Below is a small trained network, with its code and all its weights. Each question gives an input and a class and asks what happens when units are switched off, that is, made to give their printed mean instead of their output.

import numpy as np


def w(rows, s, z=0):
    codes = np.array(rows[::2]) - 128.0
    scale = np.full(codes.shape[1], s)
    scale[-1] = z or s
    return codes * scale


def f(y):
    return y / 2 * (1 + np.tanh(0.7978845608 * (y + 0.044715 * y**3)))


def log_softmax(a):
    a = a - a.max(-1, keepdims=True)
    return a - np.log(np.exp(a).sum(-1, keepdims=True))


def net(x, mask):
    res = np.array(x, float).reshape(1, 8) / 4 @ E
    y = f(res @ A[0][:, :-1].T + A[0][:, -1])
    res = res + np.where(mask, y, B[0][:, -1]) @ B[0][:, :-1]
    return log_softmax(res[-1] @ U[:, :-1].T + U[:, -1])


A, B = {}, {}
E = w([
[81,162,177,123,151,114,134,184],'x0',
[1,122,175,119,134,48,107,154],'x1',
[66,84,77,42,175,121,143,203],'x2',
[109,101,106,191,73,55,89,38],'x3',
[104,79,91,110,111,129,112,100],'x4',
[159,174,192,156,145,183,138,137],'x5',
[151,81,53,96,122,145,129,127],'x6',
[136,166,155,93,180,207,162,170],'x7',
],0.0084)
A[0] = w([
[89,133,99,64,133,119,127,123,240],'n1',
[207,128,67,122,77,84,124,7,152],'n2',
[55,64,75,40,140,111,133,175,186],'n3',
[239,189,159,47,161,252,168,171,138],'n4',
[135,116,141,109,112,130,140,122,89],'n5',
[57,109,71,31,156,94,148,150,236],'n6',
[88,136,130,104,72,157,73,133,4],'n7',
[88,198,189,117,105,95,149,91,177],'n8',
[122,61,171,61,117,110,135,112,82],'n9',
[12,178,90,166,182,169,153,34,53],'n10',
[197,70,100,153,90,106,143,45,215],'n11',
[95,172,242,180,131,59,126,101,132],'n12',
],0.011,0.0019)
B[0] = w([
[144,91,128,88,103,119,103,134,173],'n1',
[155,85,45,239,160,165,106,121,208],'n2',
[117,65,78,32,104,69,164,151,232],'n3',
[188,194,202,61,253,229,142,154,249],'n4',
[144,174,80,148,93,110,133,202,126],'n5',
[137,86,99,7,56,124,105,81,225],'n6',
[132,149,116,92,153,106,121,96,132],'n7',
[110,181,163,151,31,116,133,119,168],'n8',
[127,101,119,97,104,139,132,141,150],'n9',
[145,127,140,108,118,97,153,170,145],'n10',
[134,80,52,231,143,161,126,135,196],'n11',
[41,172,214,185,110,54,123,122,199],'n12',
],0.014,0.016)
U = w([
[38,213,175,157,110,39,133,128,208],'0',
[141,86,21,209,173,140,98,96,128],'1',
[166,197,156,50,252,196,173,190,4],'2',
[111,51,59,2,123,76,144,151,133],'3',
],0.0051,0.0014)

Each question gives the input, the list of numbers given to net, and the class t.
The units are the neurons (one row each of A and B). Each row of codes is followed by its name. A weight is (code - 128) times the scale printed after its matrix; where a second scale follows, it is the last column's (A, B and U).
mask holds one flag per neuron, in row order. A switched-off neuron (its flag False) gives its mean, the last column of its row in B, instead of its output. The means were averaged over made-up inputs and are rounded, as every weight is.
A unit's drop is (log p(t) with every unit on - log p(t) with that unit switched off) / (log p(t) with every unit on - log p(t) with every unit switched off).
The circuit of an input: a set's keep is (log p(t) with only the set's units on - log p(t) with every unit switched off) / (log p(t) with every unit on - log p(t) with every unit switched off). Starting from all 12 units, units are removed one at a time, each time the one whose removal leaves the highest keep (on an exact tie, the one counted first), for as long as the keep stays at least 0.8.
units of the circuit, in order: the units of the circuit, biggest drop first
top k neurons: the k neurons with the biggest drops, biggest first
drop when u is switched off: that unit's drop, to one decimal
input [-7,8,-4,3,6,-6,3,-3], class 1: units of the circuit, in order => (n2)
input [-2,-1,-5,-8,6,-8,1,1], class 2: top 3 neurons => (n6, n3, n4)
input [5,-1,-3,-3,-8,-1,-3,-2], class 0: top 2 neurons => (n12, n8)
input [-1,4,-4,8,2,-1,1,-2], class 1: top 2 neurons => (n2, n11)
input [8,6,7,1,-5,8,3,3], class 3: top 2 neurons => (n6, n3)
input [-7,7,-8,5,-4,6,3,4], class 0: top 2 neurons => (n12, n8)
input [-8,2,-3,7,7,8,-7,6], class 0: top 3 neurons => (n12, n8, n10)
input [-3,8,1,-5,0,3,-2,-3], class 0: units of the circuit, in order => (n12, n8)
input [-7,4,0,-4,8,5,-5,-4], class 0: top 4 neurons => (n4, n3, n6, n2)
input [3,-8,-4,6,-6,-1,3,4], class 1: top 2 neurons => (n2, n11)
input [6,7,7,-3,-5,1,-8,-4], class 0: drop when n8 is switched off => 0.6
input [-6,6,-3,2,8,-5,-6,8], class 0: drop when n6 is switched off => 0.2
input [4,-8,1,-2,4,-6,-7,-4], class 1: drop when n3 is switched off => 0.1
input [4,-4,-5,0,-5,1,-3,-4], class 0: units of the circuit, in order => (n12)
